Each row has a hidden value. The values are split into ranges, and the tier after each row names the range that its value falls in. Each part has its own value, ranges and names.
[ -57   91   27  -42  -17   60   33  107  -10  -19   12   12  117  -57
    6  153   95   22  130   37  152   10   99   36  100 -144  164  -33
  260    3  115   -7 -205  184   76   55] -> Z
[  56  190 -166  265  117  -66 -106  -35  104   58  -77   75  -91 -160
  301  -79  -84  108  -63  -75 -120   45  107  -96 -173   26  -12  147
 -152  -12 -329   27  161  -65  -82  163] -> V
[-508 -157 -912 -167 -105  247 -150 -350 -308 -524  790 -103  165   29
  193  -42 -334  693 -123  215 -290   63 -332  -64 -403   23  267 -279
 -248  206 -344  495 -156   94 -347  199] -> V
[ -23    4  187   92   25   67   -5   -6   21  111   32  136   30   34
 -289  160   45   -3  122  -67  162   57  181  102   64  -80  124  114
  344   -4  184 -105  -73   74  -48  -52] -> A
[ 138  291  308   73  -56  -57   76  245  -24   65 -272  142  -25    3
   29   93  135   54  164  117  168 -162  265  166  217  -29   -1  -29
  216  -39  191  -27 -113  142  113   28] -> L
[-173   93   42  -57  -88  177   15   19 -201   12  130  -20  125  -83
 -123  214  102  190  182   65  173   76  142   99   57 -114  277 -206
  308   44  111  -50  -97   36   -1  136] -> A
[ 180   33  -82  213  132  -26 -102  -84  212  -29  -19   23 -121 -160
  139  164   75 -131  -22  -75  -35  123  -12  -78   14   42    5  -11
 -129   -4 -101  -94   38   99  -53   33] -> L
[-227  -57 -373  -82  -39   33 -183   62  -13  -30   80   51  141   16
 -100 -169 -287  432  117  -63  -90  186  -45 -229 -177  105   -2  234
   41  141 -153  465   44  108 -209  -73] -> B
[ 399  430  725  266   21 -149  205  278   96  160 -457  269 -165   38
   55  212  324 -293   97  129  287 -358  454  399  391 -124  -38   24
  331 -182  369 -376 -190  149  247   25] -> Z
[ 107   60  -49  285   10  -61  -52 -200   10 -224  206  342 -233  280
  -40  -73 -227  265 -197  166 -188 -285   67  303 -105  179 -142  143
 -152    1   -4  152  -28   73 -314  -84] -> R
[  49  243 -110  262   97  -82 -105   21   66  124 -169   86  -94 -156
  269 -117  -88  179    7  -78 -100   50  159 -117 -165   49  -44  149
 -127    2 -321   59  215  -92  -63  161] -> V
[ 432 -291  200  588  308  -19 -203 -528  437   47  178  249 -465   36
 -459  386   86 -421 -138 -273  -73  242  -39   74   13  220 -136  124
 -170  -22  113 -424  235   11 -343 -271] -> A
[ 117  241  110  124  -65  -74  -27  141  -36  -16 -183  175 -106   46
   58  -28  -33  242   79  124   -2 -138  174  116   77  133  -99    5
  -11   16   32  153   24   84  -65    3] -> B
[  32   80   50   55  -39  -15  -26   62   -5  -62  -15  158  -28  102
 -109   35  -45  177   84   79   35  -74   94  101   68   64  -28   55
  103   33  128  144  -96  158  -84  -80] -> L
[  93  104  344  211   50   42   35  -30   32  149  -30  175  -61   11
 -227  215  127 -102   73  -40  180  -23  271  218  108  -88  122   69
  328  -64  197 -276  -33   11  -20    5] -> A
[-280 -228 -581 -109   -4  134 -182 -164   -6 -250  425  -31  145   12
  -70  -12 -251  346   -2  -13 -144  213 -237 -190 -218   51  118   52
  -50  160 -149  394  -99  180 -265  -43] -> L
[ 111  -36   95  147    5  -23  -97  -53   67  -35    4  210 -142  153
 -318   90  -65  149   95   10   -1   19   39   68   70  188 -127   66
   31   68  173  127   18  147 -195 -209] -> Z
[  -8  132 -253   95  -19   37  -36  -97  -57 -256  200   40  -53  -43
  295   57  -42  204 -108  169 -113 -111  -13  105  -77   25   85 -163
 -167   18 -155   98  -91   90 -112  167] -> R
[-261 -160 -219 -117  -46  165 -112  -62  -88  -50  256    0  157   22
 -329  110 -101  286  190  -46   64  239  -55 -103  -58   -3  163   -6
  227  139   84  219  -76  135 -160  -78] -> T
[ 498   43  268  592  226 -248 -177 -149  417  144 -260  407 -457  132
 -177  -43 -121 -152 -136 -178 -159  -31  162   71  -14  330 -399  451
 -236  -57  -32  -77  313   -4 -288 -271] -> B
[  -9 -129   65  116   32   52 -123  -97   63   70   75  151  -50   87
 -445  129  -62  115  145 -113   61  182   51  -15    7  102   -6  124
  179   82  161   60   53   85 -197 -190] -> T
[ 517  229  771  469  158 -124  140   -3  262  184 -299  332 -321   70
 -159  347  341 -521  -10  -18  240 -243  392  422  343  -77  -62   95
  267 -199  394 -591  -92  100  108  -84] -> T
[ 257    5  242  267  103  -38    1 -117  188  -44   20  213 -193   97
 -170  239  111 -199  -24    5   63  -84   98  206  151   28  -41   48
   79  -49  225 -197 -108  173  -72 -127] -> Z
[-158  -37 -123 -106 -168   69 -123   38 -182 -130   99  123   20  178
 -362   -8 -181  551  239  119  -11   60  -23   -2   15  233  -61  -77
   66  185  158  448  -10  163 -233 -179] -> Z
[-120  -25   52   43    3  133  -16  -68  -47   52  166   70   80  -10
 -241  179   25   66  100  -45  136  102  128   87    6 -109  213   24
  320   19  120  -85  -82   49  -73   19] -> A
[  55  159 -130  163   40  -40  -57   -1   64  -64   -2  100  -54  -55
  233  -33  -71  111  -70   38  -81  -63   81   24  -74   21   10   90
  -79  -14 -168   75    1   56  -83  100] -> R
[ 347  415  530  382   51 -183  269   73   98  -89 -109  464 -196  288
  252   18   75 -234 -287  271   84 -719  441  686  181 -194  -31  272
  241 -268  247 -314 -367  159   76   67] -> R
[ -19  -20   55   22  -29   51   17  -32  -12 -128  158  155    9  154
 -209  142   -3   91   55   94   84  -87   52  178   87  -29   69   11
  207   21  235   55 -228  217  -83 -101] -> Z
[-224  -62 -357  -24 -121   64  -66 -162 -178 -376  455  239   25  337
 -113 -144 -366  556 -128  243 -188 -229  -68  224 -188  121    1   95
  -28  102    5  462 -194  176 -359  -82] -> R
[ 196  164  198  121   -2   91  193 -130  -34 -328  240   38 -108  -18
  216  490  376 -268  -92  299  160 -303   64  449  283 -208  251 -489
   90 -101  287 -411 -437  262  138  179] -> Z
[-435 -219 -722 -132  -64  130 -178 -201 -125 -338  578   84  189  184
  -66 -222 -487  614 -106   66 -250   52 -206  -88 -381   66  103  219
  -44  170 -230  597 -126  140 -400  -39] -> R

New part:
[ 176  186 -208  178  227 -306 -166   -1  -75  261 -207  -56 -296 -468
  188 -255 -370 -157  -20 -103  255   29 -120  275  103   40  196 -166
 -205 -295 -273  -45  293  235 -181  157] -> (88)
[ -19   32  189 -121 -528 -269   46  -64  -91   71 -116 -277 -157 -346
  144    3 -156  359 -149  -50 -154  -13 -106  734  121  406   73   95
  212 -130 -254   34  309  -62   74   62] -> (76)
[-147 -113  116 -213 -633 -143  180    1   40 -144 -224 -302  -70 -174
 -123  -82   30  231 -241   82 -250  -48 -225  499  138  388   -5  150
  278  -67  -13  -40   39  -22  122  -16] -> (80)
[ -66   94 -213   64  184  297 -138  271   28 -348   10  490   62  440
 -148  147  354 -146  138  137  -38 -182  -44 -222 -270  192 -163   35
   64  225  116  -60  -10 -175 -172    9] -> (72)
[ 185  154  151   87  -50 -352  -39  -57 -137  344  -75 -272 -307 -502
  403   -4 -373  202 -174 -356  -35 -160 -160  543   21  188  231 -133
  117 -206 -349  -66  219  112  -83  221] -> (76)
[ 297  -54  274  329  301   35 -145 -262  264 -106   68  -28 -289  175
   47 -196 -193 -231  169  192  -54  450  182  -60  -75  -90  -38 -156
 -274   81  170  189  -24 -119  140 -264] -> (88)
[ 174  174  -51  130  116 -360  -34    2 -107  378 -132 -170 -273 -460
  348 -106 -377   -4 -180 -359   54 -172 -202  340    4  129  241 -147
    8 -256 -302 -130  157  223 -125  253] -> (76)
[-121  -22  130 -155 -151  206  -16  114  -11 -429 -263 -168 -182 -106
 -199  -39  257  229 -154  206 -102 -268 -399  175  109  136  -79  -32
  336  169   61  -85 -149   18 -154   20] -> (72)
[  95  326 -107  141  445 -144 -216 -240  -26   94 -179  180  -91   24
  205 -420  -70 -139   10  141  231  129 -244   51  131  104  -71  108
 -238   47 -167   18  134  218  -55   86] -> (72)
[-226   55 -198  -44  191  331    1  416  -76 -355   13  115 -225  177
 -232   55  162   62   71  303   19 -109 -107   19 -146  115 -168 -123
   44  211   18  -17  132 -137    4  -17] -> (80)
[-184 -110  108 -176 -234  153  139  147   38 -352 -218 -304 -216  -86
 -246  -92  147  182 -218  213 -176 -174 -354  199   81  151  -76  -39
  296  125  117  -89 -169   13   40  -30] -> (75)
[ 135  245  191    9  -92 -318  -85 -139 -181  311  -97 -125 -133 -360
  462   13 -152  264 -214 -364  -65 -319 -281  534   10  311  142   39
  274  -60 -340 -105  123  102 -126  282] -> (73)
[  84  158  194   -8 -189 -339   26  -83 -152  321  -42 -265 -214 -379
  398    3 -278  298 -217 -300 -117 -167 -182  620   14  315  145    1
  201 -115 -333  -56  211   55   36  203] -> (80)
[ -34  -53 -137  136  155  202   52  204  171 -205  122  308    4  525
 -142   75  155 -282   75   82 -183   21   86 -278 -357  158 -140   -6
  -43  173  246  -38 -117 -194  112 -101] -> (80)
[ 131  238  161   19  -60 -328  -61 -111 -175  347  -88 -141 -145 -365
  465    2 -184  227 -233 -388  -63 -330 -282  503  -14  298  153   17
  259  -75 -329 -127  105  121 -104  294] -> (73)
[  54   12  234  -86 -562 -247  -73  -84  -92    7 -150 -284 -222 -476
  109   27 -172  367  -54   11  -81   35  -34  813  172  349  106   26
  202 -168 -271   96  392 -105  -27   17] -> (88)
[ 149  265   56  186  463  -75 -204 -328   64   27  -99  151 -103  164
  205 -404  -51 -140   38  182  133  231 -176  -14   87   65 -115  103
 -242  142  -62   75   32  135   33  -15] -> (72)
[-157   51 -252   33  177  276  -10  325   33 -263   75  398   32  484
 -173   97  282 -180   85  159  -79 -144  -22 -202 -323  215 -193   34
   44  236  156  -70  -25 -181   19  -12] -> (75)
[ -69  -28  174 -140 -196  195  -67   65   15 -488 -319 -168 -176 -154
 -205  -28  267  261 -135  198  -96 -243 -411  178  175  115  -43  -34
  336  127   40  -71 -138   33 -247   13] -> (72)
[  31  299 -287   85  312 -282  -92  -48  -97  302 -203  121  -70 -160
  240 -348 -152 -200 -137 -109  204 -126 -305  113   41  180   49   68
 -117 -103 -212 -141  106  301  -82  241] -> (73)
[ 145   73  194  221  375   20  -40 -299  213   -3   70   94  -81  427
  141 -284  -20 -235    4  130 -117  256  -39 -173 -135   62 -159   71
 -158  244  184   62 -206  -24  249 -141] -> (73)
[ 106  192  101  186  442  -41  -92 -310  115   58    3  100 -102  306
  184 -389  -57 -189    7  191   24  262 -114  -62  -24   81 -164  103
 -222  212   52   73  -67   63  218  -75] -> (73)
[  58  197  181  -31 -167 -325   15  -89 -175  335  -45 -200 -155 -325
  422    3 -203  286 -240 -320 -117 -254 -233  590  -13  351  116   50
  260  -58 -324  -88  161   60   24  244] -> (75)
[  38  -84  -43  183  159  159   55  103  231 -170  128  245  -15  523
  -98   34   95 -307   59   52 -224   97  106 -293 -342  120 -116  -17
  -72  155  278  -19 -176 -181  147 -141] -> (80)
[ 182  116  262   40 -269 -312 -125 -104 -152  212  -77 -290 -319 -566
  337   53 -326  344  -67 -201  -24  -51  -51  758   98  247  198  -98
  152 -191 -372   58  384  -30  -91  125] -> (88)
[ 127  244  242  -25 -195 -296 -123 -170 -184  227 -118 -106 -102 -350
  437   46  -93  352 -186 -307  -80 -291 -269  603   59  357  119   89
  304  -41 -360  -66  176   53 -155  255] -> (72)
[ 185   50  172  261  383  -34  -63 -275  196    5   49  -51 -263  201
  101 -343 -229 -197   83  225   -7  462   63  -24  -16  -27  -90  -57
 -333   97   82  158   19  -10  259 -202] -> (76)
[ 164  251   91   62   36 -331  -91  -89 -169  365 -117  -92 -146 -378
  461  -16 -190  140 -228 -424  -17 -363 -301  411  -26  246  184  -19
  219 -107 -320 -156   73  172 -172  322] -> (73)
[-107    3  -38  -17  122  340 -140  357  -88 -461  -88  -73 -415 -161
 -271   54   71  180  145  389  117  -47  -84  214   17  -10  -81 -278
   55  121  -40   68  240 -141 -150  -71] -> (88)
[ -85   -6  151 -137 -126  229  -75  101   -8 -489 -289 -142 -193 -124
 -204  -18  275  257 -117  219  -76 -256 -403  161  146  103  -65  -52
  324  162   38  -68 -130   18 -238   19] -> (72)
[ 123   45  176  220  364   11    8 -272  229   11   90   56 -106  434
  116 -298  -62 -252   -6  143 -133  300  -16 -172 -143   57 -158   57
 -195  227  199   67 -196  -27  312 -161] -> (75)
[ -70  -34 -210  104  153  265  -30  342   77 -304   79  282 -118  334
 -222  123  125 -170  161  189  -53   17  103 -145 -276  114 -115 -111
  -68  118  134    5   88 -211   -5  -91] -> (76)
[  52  -53 -136  166  107  289 -221  306   62 -373   45  292 -201  135
 -243  174  106 -160  306  258   60   63  225  -14 -221   37  -58 -204
  -68   66  106   94  223 -289 -165 -142] -> (88)

Part 3:
[  32  -39  -15 -124  -25  118   52   -1  -83 -137   44  -16   67  -41
   87 -220    0  -45   15 -167   46   17   87   56  -30   11   64    3
   85   43 -107  -87  -96  135  -74  -68] -> [43]
[-100  -21   31  156  145  142 -255  403 -266  145 -209  -99  250 -221
   89  224 -182 -182  269  196   47  124 -155  328  235 -341  -21   61
  147  157  121   83   52  136  171 -197] -> [43]
[ -81   20   -8 -124 -158   26  148 -173  -54 -104   41    6  -32  -30
  -86 -156  117  -11  -25 -167  -50 -128   95  -72  -69  116  -49   36
  105  -63  -55   19 -177   44  -56  123] -> [35]
[  13  -33   21 -117   18   65  -21 -280  -77 -128  -17  -20  -88  150
  -52  -25  158  111 -134   35   80 -202  233 -129 -113   62 -108  -29
   29 -220   56 -233  -25  -11 -149  255] -> [36]
[   8  -21  -10   51  -27  160   -2   48 -134   27  -54  -69  101  -36
   31  -33  -59  -64  132   61   -5   25  -11   96    5  -48  -65   36
  107   94   29  -54  -86   62   30  -31] -> [25]
[ -38  -25    4    6   40  120  -82  161 -166   -1  -76  -56  139 -119
   65   -6  -78  -99  127    8   36   45  -22  166   87 -146    8   29
  119   80   10   -6  -35  121   41 -101] -> [39]
[  50  -72    0   24 -113   40  108  -44  -33  -26  -31    4  -39  -78
  -38  -74   54   15   22  -23  -33  -46   35  -79  -58  194  -59   25
   -8  122  -72  -10  -66   29   37  130] -> [35]
[-128   16   12  275   -3  131 -100  203 -242  243 -239 -113  144 -136
  -57  296 -118 -115  264  306  -65   15 -152  161  139 -131 -218   95
  156  139  189  102  -27   -2  220   31] -> [36]
[ -13  -22   41 -181   79   11  -99 -280  -74 -197  -20   18 -100  149
  -43    2  204  120 -188    2  137 -248  265 -118  -88  -10  -49  -60
    8 -301   70 -248   20   11 -213  272] -> [35]
[ -37  -38   16 -293  -81   35   36 -122  -29 -181  108  -12   16  -70
  -46 -243  112  -32  -58 -260   14  -67  143   16  -32  -59   87   17
   74 -125 -116  -12 -158  118  -94  -36] -> [39]
[-129   41   -5   81  -66   58   35   45 -164   35 -104  -22   61  -91
  -36   59   -9  -71  106   28  -40  -64  -33   52   48   11 -109   53
  151   51   58   62  -90   43   56   84] -> [35]
[  72 -170   16   44  -67  -14   59   45  -49    8  -99   -2  -71 -172
  -40   -1   25   53  -21   18  -17  -28   43 -109   -3  254  -65   19
  -53  179 -115   19   44   42  140  158] -> [30]
[-215   35   35  243   78   50 -218  375 -289  210 -283  -73  197 -259
  -23  362 -145 -177  275  248  -21   22 -206  269  259 -273 -119   80
  181  138  193  197   39   73  230  -42] -> [44]
[  93 -167   35   52  -60  -59   16   85    2  -11  -96   39  -78 -209
  -47   27   67   37   -7   11   -3  -26    4  -94    5  223   -9    6
 -124  206 -120   52   65   46  121  155] -> [35]
[ 297 -349   80   74   43  -70 -147  270   80   28 -123   27  -76 -331
    2   75   24   63   16  118   59  108  -35  -55   46  175   97  -23
 -327  376 -192   26  224   77  219   52] -> [25]
[  36  -59   81 -331  156   39 -248 -400  -38 -230   35  -36 -105  238
  -94   14  278  161 -243   60  192 -282  363  -97 -116 -209  -25  -81
  -46 -500  130 -353   29  -12 -293  245] -> [44]
[ 215 -247   53   88  -43  -27  -28  115   51   36 -100   13  -88 -220
  -43   44   54   63   22  104    4   36  -11 -102  -16  228   -3    2
 -227  289 -134   11  110   28  170  130] -> [35]
[ -41    8  -23   98 -119  135  119  -68 -135   57  -69  -63   28   -1
  -44  -15  -12  -26  100   68  -68  -50   12  -19  -42  117 -174   60
  137   68   40  -23 -131    1   59  113] -> [36]
[ 209 -422  131  205  134 -221 -307  476   11  151 -324   41 -106 -518
  -63  391    0   79   10  282   68   75 -104  -56  212  171   37  -15
 -378  426 -139  175  421   63  412  163] -> [30]
[  55 -135    5   30  -84   21   97  -12  -65   -2  -76  -14  -60 -116
  -35  -45   21   50  -23   -4  -27  -38   63 -110  -32  253  -87   26
   -4  142 -100  -11   -3   36  105  154] -> [30]
[-126   40  -11   13  -60   40   49   50 -155  -36  -70    3   60 -103
   -3  -21   -3  -77   69  -72  -18  -67   -9   57   46   15  -42   34
  154   44    3   55  -92   84   12   53] -> [44]
[ 187 -365  112  151   69 -225 -212  387   41   81 -256   76 -127 -477
  -64  282   51   70  -17  167   51   41  -80  -90  158  231   62  -19
 -354  395 -173  177  343   68  335  181] -> [36]
[ 126 -100   46 -251  178  127 -198 -162  -63 -220   37  -36    0  143
   86 -107  119   80 -137   -9  209  -88  270   16  -73 -168   73  -74
  -34 -235    9 -342   49   93 -231   32] -> [43]
[-120   -3   18   18  101   70 -162  294 -218    2 -131  -35  183 -205
   89   79  -97 -151  145   -6   62   50  -67  241  184 -233   48   32
  147   84   25   76   15  166   69 -140] -> [43]
[  31  -44   25 -200   78   60  -88 -171  -75 -202   19    0  -27   94
   30 -102  120   63 -129  -64  134 -142  221  -30  -68  -58   27  -55
   25 -193    3 -232   -6   74 -193  112] -> [25]
[  21  -33  -12 -151   -9  105   36  -24  -86 -161   46   -7   57  -22
   91 -222   19  -35  -14 -180   62  -10  112   46  -32   -1   73   -7
   87    3  -98 -108  -87  140 -104  -48] -> [43]
[  75  -79   73 -318  177   62 -250 -340  -43 -237   38  -37  -80  221
  -41  -17  234  149 -226   47  209 -232  350  -68 -105 -211    9  -87
  -51 -437   98 -373   46   16 -285  188] -> [25]
[ -82   -4    1  -71   32   70  -47  153 -159  -87  -44   -7  121 -138
   91  -74  -42 -105   64 -126   55   13   14  149   91 -107   68   16
  138   48  -47   17  -42  163  -12  -97] -> [43]
[-156  -18   52  293  207  146 -392  552 -343  295 -334 -149  315 -296
   54  449 -261 -227  378  390   29  153 -263  430  346 -495  -90   86
  171  196  243  161  114  111  296 -219] -> [39]
[ -18  -19  -25    7 -143   79  175 -130  -84  -32  -19  -19  -35   -5
  -42 -111   43   17    6  -54  -53  -84   76  -99  -81  221 -122   37
   96   50  -46  -40 -129   17    7  157] -> [36]
[  21  -27    0 -121 -170  106  133 -255   -7  -51   76  -56  -36   40
 -123 -165  125   20    2  -63  -66  -91  117  -85 -131   88  -91   48
   49  -77  -31  -57 -205   -6  -44  105] -> [35]

Part 4:
[ 235   18  -40    5 -158  211  -86  144  333  266  -67 -155 -162  209
    6  -46 -127 -114   -6   57  422 -233   23   98 -314  336   -6   90
   67   18 -221 -309    7  194   53  119] -> Z910
[ 121   38  -73  341 -387  -33  -81   -3   22  148   -8  -87  -93   99
 -144  275 -241 -235   20  215   96 -135  352  -28   -5 -128  114  148
  144  -73 -388  122  -99  142   85  -81] -> Z910
[-213  234  196  259 -100 -336  240  155 -149 -162 -109  150  258 -113
 -131  119    2  142  256  -20  -20   93  537  -15  183 -383   74  -92
  -52   17  112  293  197 -139  158 -204] -> Z192
[  26 -211  -74  272 -464  -78  -21 -136 -278  145   53  128  -21   50
  -54  417 -248 -254  234  466   41 -114  353  170   42 -440  152   -6
  216  -60 -452  349 -260  -31   13 -119] -> Z442
[ 132  -47 -153  377 -374 -131 -128 -137 -350  180  -28  -47  -71 -102
 -153  402 -239 -167   55  424 -191  -66  465 -182  232 -385  234   78
  181  -94 -309  449 -275   16  169  -19] -> Z805
[-199 -121  144  378 -653 -116  259  138 -262  -25    6  158  256  -33
 -104  321 -173  218  105  275   34  187  477  114  149 -468  158 -294
  245 -111 -257  284  -22   31   64 -540] -> Z700
[ 146 -269 -123  282 -819  356  -28  122 -423  357    5  130   94   48
 -205  303 -325  234   30  747  303   31  548  222  -13 -450  -22 -102
  444 -358 -438  505 -127   86  152 -718] -> Z700
[ 310  -87 -236  308 -529  243 -223   -4 -239  388  -38 -119 -121   26
 -211  272 -317  -28  -96  558  122 -119  461  -90   27 -187   70  143
  311 -266 -383  349 -192  160  212 -243] -> Z805
[   8    5  148 -237  214  -96  136  132  183   41 -195   -1  -11   24
  214 -170  159   61  264  -75  303 -137 -113  114 -184  276  122 -210
 -137  266  208 -339   51  -94   66  383] -> Z192
[  13   -3  155 -210  156  266  118  229  116  190   52    1  271  -97
   83 -228  -63  588  -49 -198   75   94  203   12 -329  190 -105 -365
  120  -12  440 -191  275  -35  196  152] -> Z369
[ 157 -247  -70   75 -246  172 -105 -128  177  273  171 -140 -103  113
  102  206 -290 -151  -95   74   -1 -135   38   20 -293  146  134 -111
  245   19 -286 -252 -195  177  -13  329] -> Z235
[   5 -100   87 -195  -33   69  165  205 -392  152 -249  180  199 -183
   67 -118  119  514  292  390  255   54  272  123   43 -181   48 -352
   50   -5  335  257   58 -241  248 -141] -> Z442
[ -49    7  108   70  -67  105  103  120 -108  123  101   25  309 -165
  -47   27 -169  487  -61  -51 -157  165  456  -95  -98 -149  -14 -304
  201 -108  272  125  185  -42  221  -29] -> Z369
[ -65 -168  197 -295   12   56  259  234   50   83 -141  149  133    7
  237 -177  133  326  281   46  371   -9 -110  292 -219  150   57 -419
  -18  195  198 -253   38 -114   17   98] -> Z700
[ -40   30  -10  392 -361 -257   19  -66 -259   12  -19   74   38  -33
 -155  382 -186 -198  197  293  -82  -43  509  -18  193 -467  173   57
  110  -52 -299  405 -116  -41  107 -146] -> Z192
[-137 -188   67  441 -712 -103  141  -39 -142    3   84   82  117   95
  -81  449 -276  -97   85  321   54   57  452  143   38 -427  187 -171
  303 -118 -478  178  -92  101    2 -396] -> Z442
[ 177    1 -132  222 -299  226 -114   59 -326  323   53   16  119 -133
 -230  169 -299  290  -70  346  -97   41  617 -118   32 -326  -61   13
  268 -278  -41  498  -15   15  255 -230] -> Z235
[ 264 -183 -196  334 -639  378 -193  -16 -183  412  109 -138  -19   31
 -194  302 -425  128 -249  485   37  -12  520  -89  -91 -179   36   -6
  459 -350 -371  257 -122  235  201 -310] -> Z235
[-137  188  263 -196  431 -377  245  140  279 -158 -203    8   48  -42
  225 -191  250   -1  326 -384  115 -100 -123   14  -78  262  172 -195
 -312  415  349 -387  122 -155   38  564] -> Z910
[  14   50  195 -140   47   15  183  247  281   38 -243 -203   62  -14
  180 -246  154  367  -46 -163  280   23  -38 -115 -156  458  189 -366
  -24  154  333 -538  191   86  193  211] -> Z805
[ 426 -308 -303  158 -625  405 -293  -45 -315  518 -126 -170 -231   67
  -85  251 -272   -9  -86  843  322 -190  288   -7  -49  -60  164   21
  406 -269 -437  232 -317  168  244 -213] -> Z910
[-135   43  170  -10  168  -87  159   68  -88   17  106   90  321 -214
   38    9  -85  394   78 -219 -281  141  350  -87  -70 -159   22 -325
   55   57  381   94  160 -157  163  229] -> Z369
[ 112   35  -58  435 -615   83  -45   97 -114  165  -75 -134   17   50
 -228  267 -250   56 -112  371  160    6  557 -103   71 -202  117   29
  281 -256 -324  209   21  195  225 -437] -> Z910
[-271   95  361 -208  284 -307  383  200  284 -206 -120  146  198   16
  239 -185  213  130  367 -380  216   -9  -69  209 -175  155   87 -336
 -231  359  322 -397  220 -167  -36  324] -> Z442
[ 170  -44    8  -90  -43   86  -22   86  256  193 -127 -132 -148  135
  124  -57  -17  -94   80   58  350 -214  -80   78 -245  333  112  -53
   12  133  -92 -351  -48   92   58  284] -> Z910
[ 224  -76   -4 -277  151  315  -48  130  300  325    4  -97  -57   77
  145 -212  -71  164  -14  -87  271 -165 -101   84 -423  437  -69 -120
   45   92  132 -386   30   75   59  408] -> Z235
[ -17 -277  -44  359 -725   25   60  -24 -389  163   55  157   91   13
 -111  441 -287    7  135  570   59   41  461  178   99 -535  142 -152
  342 -180 -474  434 -229   29   49 -460] -> Z700
[ 292 -116 -185  106 -284  146 -197  -39  -70  340  -67  -98 -213   86
  -44  181 -197 -207   63  418  208 -240  166   28  -87    3  108  126
  158  -52 -345  105 -241   95  106   92] -> Z910
[ 208 -219  -60 -116  -68  379 -127  -25  276  375  232  -74  -52  149
  106   31 -302  -11  -74  -26  131 -174  -10  158 -511  259  -74  -92
  233   -2 -156 -296  -70  135  -21  358] -> Z369
[ 231 -443 -176  -72 -352  196 -132 -145 -321  378  -51   71 -164   49
  128  242 -158 -130  240  698  254 -216   52  241 -115 -150  172 -136
  254  -14 -340  175 -396  -59   52   97] -> Z442
[ -20   52  211 -175  138  106  184  234  357   69  -66 -135  151   -7
  162 -260   50  422  -80 -333  167   54   11  -58 -293  424   42 -362
    6  125  372 -526  256   79  128  271] -> Z235
[-393  224  413  285 -225 -370  455  266  208 -351 -131   -4  361  -11
    3   26   82  303   73 -322  100  234  403  -48   57  -74  193 -387
  -11   74  196 -268  419   32  133 -269] -> Z192
[  20  -52  135 -294  364  132   54   57  383  164  196   27   92   45
  214 -157 -102   97   98 -414   25 -117 -117  169 -506  322  -97 -203
  -15  225  223 -414   96  -45  -47  629] -> Z369
